Below is a small trained network, with its code and all its weights. Each question gives an input and a target symbol and asks what happens when units are switched off, that is, made to give their printed mean instead of their output.

import numpy as np


def w(rows, s, z=0):
    codes = np.array(rows[::2]) - 128.0
    scale = np.full(codes.shape[1], s)
    scale[-1] = z or s
    return codes * scale


def norm(h):
    return h / np.sqrt((h * h).mean(-1, keepdims=True) + 1e-5)


def softmax(a):
    e = np.exp(a - a.max(-1, keepdims=True))
    return e / e.sum(-1, keepdims=True)


def log_softmax(a):
    a = a - a.max(-1, keepdims=True)
    return a - np.log(np.exp(a).sum(-1, keepdims=True))


def net(x, mask):
    ids = ['αγδλπτ'.index(c) for c in x.split()]
    T = len(ids)
    res = E[ids] + P[:T]
    u = 0
    for l in range(2):
        r = norm(res)
        for j in range(3):
            rows = slice(3 * j, 3 * j + 3)
            q, k, v = (r @ M[l][rows].T for M in (Q, K, V))
            z = softmax(np.where(np.tri(T) > 0, q @ k.T / 3**0.5, -1e9)) @ v
            o = O[l][rows]
            res = res + np.where(mask[u + j], z, o[:, -1]) @ o[:, :-1]
        u += 3
    return log_softmax(norm(res)[-1] @ U[:, :-1].T + U[:, -1])


Q, K, V, O = {}, {}, {}, {}
E = w([
[94,144,211,101,149,93,157,168],'α',
[102,91,199,186,208,112,40,178],'γ',
[126,182,181,165,160,129,163,66],'δ',
[145,78,254,94,96,105,121,204],'λ',
[97,145,105,219,113,50,220,164],'π',
[175,125,167,118,187,153,159,160],'τ',
],0.013)
P = w([
[130,16,29,110,116,175,96,51],'0',
[165,176,118,107,143,51,108,213],'1',
[119,92,162,98,190,86,163,43],'2',
[177,159,114,121,144,71,108,211],'3',
[105,115,178,146,191,141,169,89],'4',
[174,156,119,125,144,72,113,201],'5',
[100,128,174,151,192,196,175,137],'6',
[176,163,121,120,146,75,126,204],'7',
[95,149,169,129,201,249,183,181],'8',
[171,149,116,119,159,77,114,212],'9',
],0.013)
Q[0] = w([
[165,96,136,118,147,47,120,199],'L0H0',
[136,186,47,225,112,89,140,171],'L0H0',
[79,99,154,137,75,114,173,141],'L0H0',
[169,128,108,129,163,131,130,82],'L0H1',
[68,115,150,133,100,129,158,137],'L0H1',
[168,118,174,148,104,127,85,125],'L0H1',
[85,73,126,247,131,64,111,190],'L0H2',
[192,141,146,106,117,28,124,196],'L0H2',
[142,153,105,143,149,104,31,166],'L0H2',
],0.016)
K[0] = w([
[116,65,71,108,74,170,92,146],'L0H0',
[118,113,3,179,90,92,138,85],'L0H0',
[153,119,111,114,44,63,104,167],'L0H0',
[143,167,105,114,119,138,128,106],'L0H1',
[107,99,142,119,82,83,147,102],'L0H1',
[137,139,163,113,78,123,113,145],'L0H1',
[150,132,100,86,134,90,57,95],'L0H2',
[128,107,82,89,39,125,119,118],'L0H2',
[97,64,75,188,139,55,70,132],'L0H2',
],0.016)
V[0] = w([
[180,142,83,115,2,117,131,104],'L0H0',
[111,93,148,16,131,214,49,115],'L0H0',
[24,119,83,154,159,92,125,98],'L0H0',
[189,65,131,47,158,183,96,108],'L0H1',
[105,66,112,108,117,135,137,45],'L0H1',
[109,162,170,96,122,83,107,85],'L0H1',
[28,103,119,136,103,75,144,87],'L0H2',
[54,89,192,134,136,153,186,231],'L0H2',
[120,121,211,140,125,156,4,126],'L0H2',
],0.0092)
O[0] = w([
[104,158,135,120,36,136,92,194,2],'L0H0',
[37,85,70,76,54,125,143,24,205],'L0H0',
[163,83,200,131,98,155,137,140,228],'L0H0',
[164,108,192,200,217,139,56,138,91],'L0H1',
[216,125,139,94,179,194,101,57,71],'L0H1',
[83,81,127,103,142,151,150,188,140],'L0H1',
[133,88,160,45,97,193,134,100,211],'L0H2',
[112,119,117,154,226,189,177,184,154],'L0H2',
[253,174,51,75,128,103,173,206,116],'L0H2',
],0.0082,0.0038)
Q[1] = w([
[206,154,152,112,100,90,113,200],'L1H0',
[27,168,127,182,92,39,159,106],'L1H0',
[72,101,41,143,162,137,105,48],'L1H0',
[99,193,94,116,161,215,141,167],'L1H1',
[195,124,82,102,131,89,141,121],'L1H1',
[130,205,86,98,6,133,95,212],'L1H1',
[146,184,114,83,117,164,67,122],'L1H2',
[161,169,113,114,75,152,51,89],'L1H2',
[100,168,134,129,66,32,131,142],'L1H2',
],0.013)
K[1] = w([
[80,162,123,111,143,11,193,166],'L1H0',
[110,157,102,120,33,77,91,102],'L1H0',
[149,105,57,170,111,195,154,48],'L1H0',
[118,86,89,74,186,246,54,112],'L1H1',
[254,135,81,97,126,122,223,102],'L1H1',
[206,73,144,46,63,69,29,84],'L1H1',
[121,171,177,78,98,73,154,179],'L1H2',
[190,232,144,124,92,58,110,192],'L1H2',
[212,117,119,129,43,155,58,171],'L1H2',
],0.011)
V[1] = w([
[196,38,71,55,61,192,75,136],'L1H0',
[194,216,105,166,195,156,219,206],'L1H0',
[223,28,112,188,89,228,37,90],'L1H0',
[226,1,168,114,66,133,182,110],'L1H1',
[107,175,101,91,179,51,238,217],'L1H1',
[237,145,95,46,150,170,139,173],'L1H1',
[158,152,89,194,188,224,162,138],'L1H2',
[156,72,86,218,156,213,136,33],'L1H2',
[112,85,101,105,169,198,52,141],'L1H2',
],0.0074)
O[1] = w([
[114,55,146,94,146,104,190,1,153],'L1H0',
[47,137,182,70,160,100,132,235,57],'L1H0',
[42,31,116,72,98,167,128,11,143],'L1H0',
[83,104,94,173,196,170,129,90,181],'L1H1',
[250,122,184,187,127,139,48,78,143],'L1H1',
[168,122,185,209,194,107,197,129,113],'L1H1',
[136,166,134,14,136,147,66,78,132],'L1H2',
[122,153,156,94,234,215,100,65,248],'L1H2',
[108,122,80,75,187,174,194,48,181],'L1H2',
],0.0076,0.011)
U = w([
[78,66,116,102,82,175,128,38,234],'α',
[254,142,165,155,161,120,140,109,34],'γ',
[153,92,114,189,8,95,137,145,249],'δ',
[37,146,46,98,132,133,184,212,76],'λ',
[60,152,217,160,97,211,92,188,131],'π',
[147,221,53,86,74,148,16,108,6],'τ',
],0.006,0.0018)

Each question gives the input, a string of symbols that net reads in full, and the target symbol t.
The units are the heads (3 rows each of Q, K, V and O). Each row of codes is followed by its name. A weight is (code - 128) times the scale printed after its matrix; where a second scale follows, it is the last column's (O and U).
mask holds one flag per head, layer by layer. A switched-off head (its flag False) gives its mean, the last column of its rows in O, instead of its output. The means were averaged over made-up inputs and are rounded, as every weight is.
A unit's drop is (log p(t) with every unit on - log p(t) with that unit switched off) / (log p(t) with every unit on - log p(t) with every unit switched off).
The circuit of an input: a set's keep is (log p(t) with only the set's units on - log p(t) with every unit switched off) / (log p(t) with every unit on - log p(t) with every unit switched off). Starting from all 6 units, units are removed one at a time, each time the one whose removal leaves the highest keep (on an exact tie, the one counted first), for as long as the keep stays at least 0.8.
circuit, biggest first: the units of the circuit, biggest drop first
unit that matters most: the unit with the biggest drop
heads that matter: for each layer, one digit per head in row order, 1 if its drop is at least 0.15 and else 0, layers parted by /
drop when u is switched off: that unit's drop, to one decimal
input λ γ λ π α α π τ γ, target γ: circuit, biggest first	[L0H2, L1H1]
input δ δ α τ α, target γ: heads that matter	101 / 010
input π α α, target γ: circuit, biggest first	[L0H0, L1H2]
input π δ λ λ δ, target γ: unit that matters most	L0H0
input λ δ δ π λ π τ γ λ λ, target λ: circuit, biggest first	[L0H2, L0H0, L0H1, L1H1]
input π γ τ π, target π: heads that matter	101 / 000
input π α π λ, target π: heads that matter	101 / 000
input τ λ δ γ, target τ: heads that matter	111 / 110
input δ λ τ γ δ τ λ δ π τ, target δ: heads that matter	001 / 001
input δ δ π γ α γ λ π π λ, target δ: circuit, biggest first	[L0H2, L1H2]
input π γ δ γ α γ λ π λ, target γ: heads that matter	101 / 010
input λ τ α α τ λ π α, target λ: circuit, biggest first	[L0H2, L0H1, L0H0, L1H1]
input γ γ γ λ δ π α τ π π, target γ: heads that matter	101 / 110
input τ α γ λ γ δ γ δ δ γ, target τ: circuit, biggest first	[L0H1, L1H0, L0H0, L1H1]
input δ δ γ π, target δ: heads that matter	101 / 001
input λ π λ γ λ δ π π, target λ: unit that matters most	L0H1
input λ δ λ α π τ, target λ: circuit, biggest first	[L0H1, L1H1]
input π δ α γ π λ λ λ δ, target γ: circuit, biggest first	[L1H1, L0H0]
input α γ τ τ, target α: heads that matter	101 / 000
input λ δ γ λ, target λ: circuit, biggest first	[L0H2, L0H1, L0H0, L1H1]
input τ λ α α λ γ π π, target τ: unit that matters most	L0H1
input δ γ λ δ, target δ: drop when L0H2 is switched off	1.1
input λ π τ δ, target λ: drop when L0H2 is switched off	0.2
input γ λ δ τ γ τ λ γ γ π, target γ: drop when L0H2 is switched off	2.0
input τ π α λ τ γ δ γ λ δ, target τ: drop when L1H2 is switched off	0.0
